Below are the code and all the weights of a small trained network. Each question names an input and a class and asks about switching units off, where a switched-off unit gives its printed mean instead of its output.

import numpy as np


def w(rows, s, z=0):
    codes = np.array(rows[::2]) - 128.0
    scale = np.full(codes.shape[1], s)
    scale[-1] = z or s
    return codes * scale


def norm(h):
    return h / np.sqrt((h * h).mean(-1, keepdims=True) + 1e-5)


def f(y):
    return np.maximum(y, 0)


def log_softmax(a):
    a = a - a.max(-1, keepdims=True)
    return a - np.log(np.exp(a).sum(-1, keepdims=True))


def net(x, mask):
    res = np.array(x, float).reshape(1, 6) / 4 @ E
    u = 0
    for l in range(2):
        y = f(norm(res) @ A[l][:, :-1].T + A[l][:, -1])
        res = res + np.where(mask[u : u + 11], y, B[l][:, -1]) @ B[l][:, :-1]
        u += 11
    return log_softmax(norm(res)[-1] @ U[:, :-1].T + U[:, -1])


A, B = {}, {}
E = w([
[100,199,194,148,244,210,127,93,52,73,35,223],'x0',
[90,104,99,149,102,203,200,134,104,165,51,53],'x1',
[202,142,138,150,69,137,138,222,114,120,98,160],'x2',
[117,183,22,123,185,46,125,181,148,130,76,129],'x3',
[235,106,60,253,198,171,83,65,84,171,171,99],'x4',
[87,19,116,171,170,121,114,181,159,176,112,220],'x5',
],0.0062)
A[0] = w([
[55,117,116,95,173,107,94,51,107,145,103,89,45],'L0N0',
[151,189,99,77,212,116,134,146,120,192,134,140,175],'L0N1',
[66,164,166,96,152,97,196,148,145,88,142,117,118],'L0N2',
[90,54,127,170,117,204,237,108,141,139,43,25,67],'L0N3',
[91,151,53,107,215,90,87,177,110,112,105,80,2],'L0N4',
[47,98,91,121,161,122,160,94,115,180,177,170,66],'L0N5',
[67,2,73,136,134,142,125,139,136,205,107,252,85],'L0N6',
[192,157,157,170,67,120,134,205,76,150,45,178,116],'L0N7',
[130,206,106,89,127,123,178,65,89,82,157,54,95],'L0N8',
[148,154,66,120,142,73,204,113,141,148,72,151,103],'L0N9',
[110,146,59,126,112,174,170,155,130,162,61,99,53],'L0N10',
],0.0075,0.0042)
B[0] = w([
[126,15,25,85,99,142,159,18,153,67,118,144,176],'L0N0',
[105,114,193,132,159,156,91,113,98,128,157,123,209],'L0N1',
[118,136,108,184,138,168,94,122,163,148,139,195,223],'L0N2',
[152,139,87,66,132,68,171,127,62,168,181,217,246],'L0N3',
[96,154,93,65,157,135,106,129,152,102,145,28,176],'L0N4',
[163,101,134,129,90,123,124,108,225,75,104,125,169],'L0N5',
[214,153,208,154,144,102,209,158,119,111,66,47,255],'L0N6',
[87,15,58,119,125,125,96,34,163,66,105,134,240],'L0N7',
[213,82,204,188,121,86,188,191,181,125,2,130,243],'L0N8',
[140,182,164,116,147,163,51,226,83,113,127,22,184],'L0N9',
[146,168,122,42,144,85,119,103,98,156,148,152,181],'L0N10',
],0.0081,0.0053)
A[1] = w([
[158,116,178,110,160,74,83,122,148,96,174,153,70],'L1N0',
[113,54,144,99,131,103,111,88,174,167,114,117,70],'L1N1',
[4,135,147,88,78,101,183,182,177,98,109,151,107],'L1N2',
[102,86,205,114,107,173,133,99,80,112,142,130,150],'L1N3',
[112,131,108,65,137,134,113,137,108,136,114,96,219],'L1N4',
[127,117,99,138,63,92,149,160,183,188,171,89,67],'L1N5',
[122,114,119,147,102,110,136,155,118,118,188,97,1],'L1N6',
[159,139,59,199,162,134,139,98,115,159,147,100,80],'L1N7',
[158,84,160,126,91,147,173,110,134,165,169,144,82],'L1N8',
[156,173,116,97,67,136,108,87,129,101,114,108,132],'L1N9',
[139,101,78,136,107,120,96,186,115,101,116,150,55],'L1N10',
],0.012,0.0031)
B[1] = w([
[111,128,77,33,65,91,232,178,9,195,120,135,236],'L1N0',
[170,118,67,135,109,146,136,100,120,70,118,156,214],'L1N1',
[227,114,181,193,113,162,59,76,117,213,199,120,254],'L1N2',
[66,164,34,151,161,114,92,196,159,134,139,33,214],'L1N3',
[92,132,126,152,74,114,121,153,123,119,227,146,189],'L1N4',
[33,150,153,173,232,229,138,95,67,87,2,197,253],'L1N5',
[52,165,125,160,178,143,144,98,93,99,123,129,163],'L1N6',
[128,128,238,118,18,163,68,135,189,188,176,213,199],'L1N7',
[99,207,109,59,158,65,62,189,180,86,157,69,238],'L1N8',
[161,18,146,126,202,114,189,136,145,125,117,126,189],'L1N9',
[152,119,75,75,107,157,167,42,188,58,194,86,174],'L1N10',
],0.0074,0.0071)
U = w([
[231,94,214,158,151,86,220,182,164,101,37,86,173],'0',
[176,136,195,152,91,199,37,103,164,214,179,173,151],'1',
[123,142,71,40,114,100,221,144,2,179,151,181,151],'2',
[12,156,125,186,183,217,119,106,57,72,38,173,170],'3',
[154,44,55,101,123,147,141,86,199,34,130,117,229],'4',
[89,184,92,91,168,124,48,204,165,95,164,3,121],'5',
[130,198,123,143,91,81,158,167,197,138,100,132,35],'6',
[62,198,109,232,54,52,142,136,135,165,108,92,3],'7',
],0.011,0.0043)

Each question gives the input, the list of numbers given to net, and the class t.
The units are the neurons (one row each of A and B). Each row of codes is followed by its name. A weight is (code - 128) times the scale printed after its matrix; where a second scale follows, it is the last column's (A, B and U).
mask holds one flag per neuron, layer by layer. A switched-off neuron (its flag False) gives its mean, the last column of its row in B, instead of its output. The means were averaged over made-up inputs and are rounded, as every weight is.
A unit's drop is (log p(t) with every unit on - log p(t) with that unit switched off) / (log p(t) with every unit on - log p(t) with every unit switched off).
The circuit of an input: a set's keep is (log p(t) with only the set's units on - log p(t) with every unit switched off) / (log p(t) with every unit on - log p(t) with every unit switched off). Starting from the 12 units with the biggest drops (on a tie, the unit counted first), units are removed one at a time, each time the one whose removal leaves the highest keep (on an exact tie, the one counted first), for as long as the keep stays at least 0.8.
circuit, biggest first: the units of the circuit, biggest drop first
top k neurons: the k neurons with the biggest drops, biggest first
top k neurons in layer l: the k neurons of layer l with the biggest drops, biggest first
input [6,7,-4,-3,1,-6], class 2: top 2 neurons -> [L0N3, L0N6]
input [-5,-3,-3,5,6,6], class 0: circuit, biggest first -> [L0N6]
input [5,-1,-8,-7,-2,-7], class 4: circuit, biggest first -> [L0N0, L1N5]
input [-3,5,4,-6,5,-5], class 5: top 2 neurons in layer 1 -> [L1N8, L1N0]
input [7,8,2,5,6,-5], class 2: circuit, biggest first -> [L0N3, L1N5]
input [-8,-4,6,7,3,7], class 3: top 3 neurons -> [L1N5, L0N8, L1N6]
input [7,-2,8,-3,3,2], class 4: top 2 neurons -> [L0N7, L1N5]
input [5,1,0,7,5,-4], class 5: top 2 neurons in layer 0 -> [L0N4, L0N9]
input [5,8,3,-7,7,8], class 0: top 2 neurons in layer 0 -> [L0N6, L0N2]
input [-4,-8,-8,3,-1,7], class 2: top 3 neurons -> [L1N0, L0N8, L0N7]
input [-8,-4,-7,2,-2,6], class 3: top 3 neurons -> [L1N5, L0N8, L0N7]
input [1,8,-8,0,8,-7], class 1: top 2 neurons in layer 0 -> [L0N6, L0N7]
input [-7,5,3,-1,1,4], class 3: top 2 neurons -> [L1N5, L1N0]
input [7,-8,-1,5,-8,-2], class 1: top 2 neurons in layer 0 -> [L0N3, L0N2]
input [-1,-3,0,-4,-4,-5], class 0: top neuron in layer 0 -> [L0N8]
input [3,6,0,-3,-6,6], class 0: top 3 neurons -> [L0N6, L1N0, L1N7]
input [3,-4,4,5,-3,4], class 5: top 3 neurons in layer 0 -> [L0N9, L0N3, L0N8]
input [0,6,8,-3,0,2], class 4: top 2 neurons -> [L0N7, L1N0]
input [0,7,-7,4,1,5], class 2: top 4 neurons -> [L0N3, L0N10, L0N7, L0N8]
input [5,3,2,7,0,6], class 5: top 3 neurons in layer 0 -> [L0N4, L0N9, L0N8]
input [-1,1,2,5,-8,-6], class 1: top 2 neurons -> [L1N2, L0N6]
input [4,5,8,-5,8,4], class 1: circuit, biggest first -> [L1N7]
input [-5,6,8,7,-2,5], class 4: top 3 neurons in layer 1 -> [L1N10, L1N0, L1N8]
input [-8,-2,2,2,-2,5], class 3: top 2 neurons -> [L1N5, L0N8]
input [5,-2,-5,0,-3,-6], class 0: top 2 neurons -> [L0N8, L1N5]
input [-6,4,-5,4,-3,-3], class 3: top 2 neurons -> [L1N5, L0N7]
input [2,3,-8,0,-7,-3], class 4: top 3 neurons -> [L0N0, L1N1, L1N7]
input [0,5,3,4,-6,-5], class 1: top 3 neurons -> [L1N2, L0N6, L0N2]
input [7,-3,0,-6,-8,7], class 1: top 2 neurons in layer 1 -> [L1N2, L1N5]
input [-6,7,-3,-8,2,2], class 5: top 3 neurons in layer 1 -> [L1N8, L1N0, L1N3]
